A =
[[142 127 121 151 121 132]
 [124 135 111 123 135 127]
 [126 132 128 133 123 130]
 [117 135 121 126 142 126]
 [128 128 128 128 129 129]
 [130 128 127 128 128 127]
 [124 130 126 127 132 127]
 [127 128 129 126 128 128]
 [125 134 129 135 120 131]
 [141 119 137 131 111 130]
 [131 128 126 129 133 133]
 [125 128 130 128 129 130]
 [131 138 123 129 130 126]
 [133 128 125 137 125 129]
 [126 115 135 138 121 129]
 [133 118 151 134 118 130]]
A[-16][0] = 142
A[8][-6] = 125
A[-8][-1] = 131
A[:, 4] = [121, 135, 123, 142, 129, 128, 132, 128, 120, 111, 133, 129, 130, 125, 121, 118]
A[-2][-6] = 126
A[:, 3] = [151, 123, 133, 126, 128, 128, 127, 126, 135, 131, 129, 128, 129, 137, 138, 134]
A[-6][-6] = 131
A[:, 5] = [132, 127, 130, 126, 129, 127, 127, 128, 131, 130, 133, 130, 126, 129, 129, 130]
A[-2][1] = 115
A[-1][2] = 151
A[-4][4] = 130
A[-10][5] = 127
A[2][1] = 132
A[0][-5] = 127
A[10][2] = 126
A[-4][0] = 131
A[15][-6] = 133
A[-4][-5] = 138
A[12] = [131, 138, 123, 129, 130, 126]
A[9][5] = 130
A[14][4] = 121
A[11][-4] = 130
A[-11] = [130, 128, 127, 128, 128, 127]
A[-5] = [125, 128, 130, 128, 129, 130]
A[-2][2] = 135
A[7][5] = 128
A[2][0] = 126
A[8][-3] = 135
A[4] = [128, 128, 128, 128, 129, 129]
A[15] = [133, 118, 151, 134, 118, 130]
A[-7][-2] = 111
A[:, -5] = [127, 135, 132, 135, 128, 128, 130, 128, 134, 119, 128, 128, 138, 128, 115, 118]
A[7][-5] = 128
A[1][4] = 135
A[7] = [127, 128, 129, 126, 128, 128]
A[1][5] = 127

M =
[[100 101 101 101 124 140 133 140 136 124]
 [128 128 127 128 123 139 123 139 125 123]
 [138 137 138 137 134 104 140 104 134 134]
 [131 131 130 131 155 121 112 121 107 155]]
Indices start at 0.
row 0 col 0 -> 100
row 3 col 0 -> 131
row 3 col 9 -> 155
row 1 col 7 -> 139
row 1 col 5 -> 139
row 0 col 4 -> 124
row 2 col 6 -> 140
row 2 col 0 -> 138
row 0 col 8 -> 136
row 0 col 2 -> 101
row 2 col 5 -> 104
row 0 col 9 -> 124
row 2 col 4 -> 134
row 0 col 1 -> 101
row 3 col 8 -> 107
row 3 col 7 -> 121

grid =
[[130  99 115 151 122 144 151 156  99 156]
 [149 105 141 145 148 150 144 102 107 102]
 [133 106 130 148 134 140 147 103 109 103]
 [153 104 151 104 152 154 104 153 104 153]]
grid[0][0]: 130
grid[0][4]: 122
grid[1]: [149, 105, 141, 145, 148, 150, 144, 102, 107, 102]
grid[3][2]: 151
grid[3][1]: 104
grid[0][2]: 115
grid[3][8]: 104
grid[2][3]: 148
grid[1][1]: 105
grid[3][7]: 153
grid[2]: [133, 106, 130, 148, 134, 140, 147, 103, 109, 103]
grid[3][6]: 104
grid[3][3]: 104
grid[2][1]: 106

W =
[[149 135 150 143 107]
 [107 120 106 112 149]
 [109 148 110 148 111]
 [106 126 105 116 148]
 [111 142 111 137 146]
 [114 129 115 124 148]
 [109 148 109 148 112]]
Rows and columns are counted from 0.
(0, 0) => 149
(2, 3) => 148
(3, 3) => 116
(4, 1) => 142
(5, 2) => 115
(1, 3) => 112
(5, 3) => 124
(3, 1) => 126
(1, 1) => 120
(6, 4) => 112
(0, 2) => 150
(6, 1) => 148
(6, 0) => 109
(2, 0) => 109
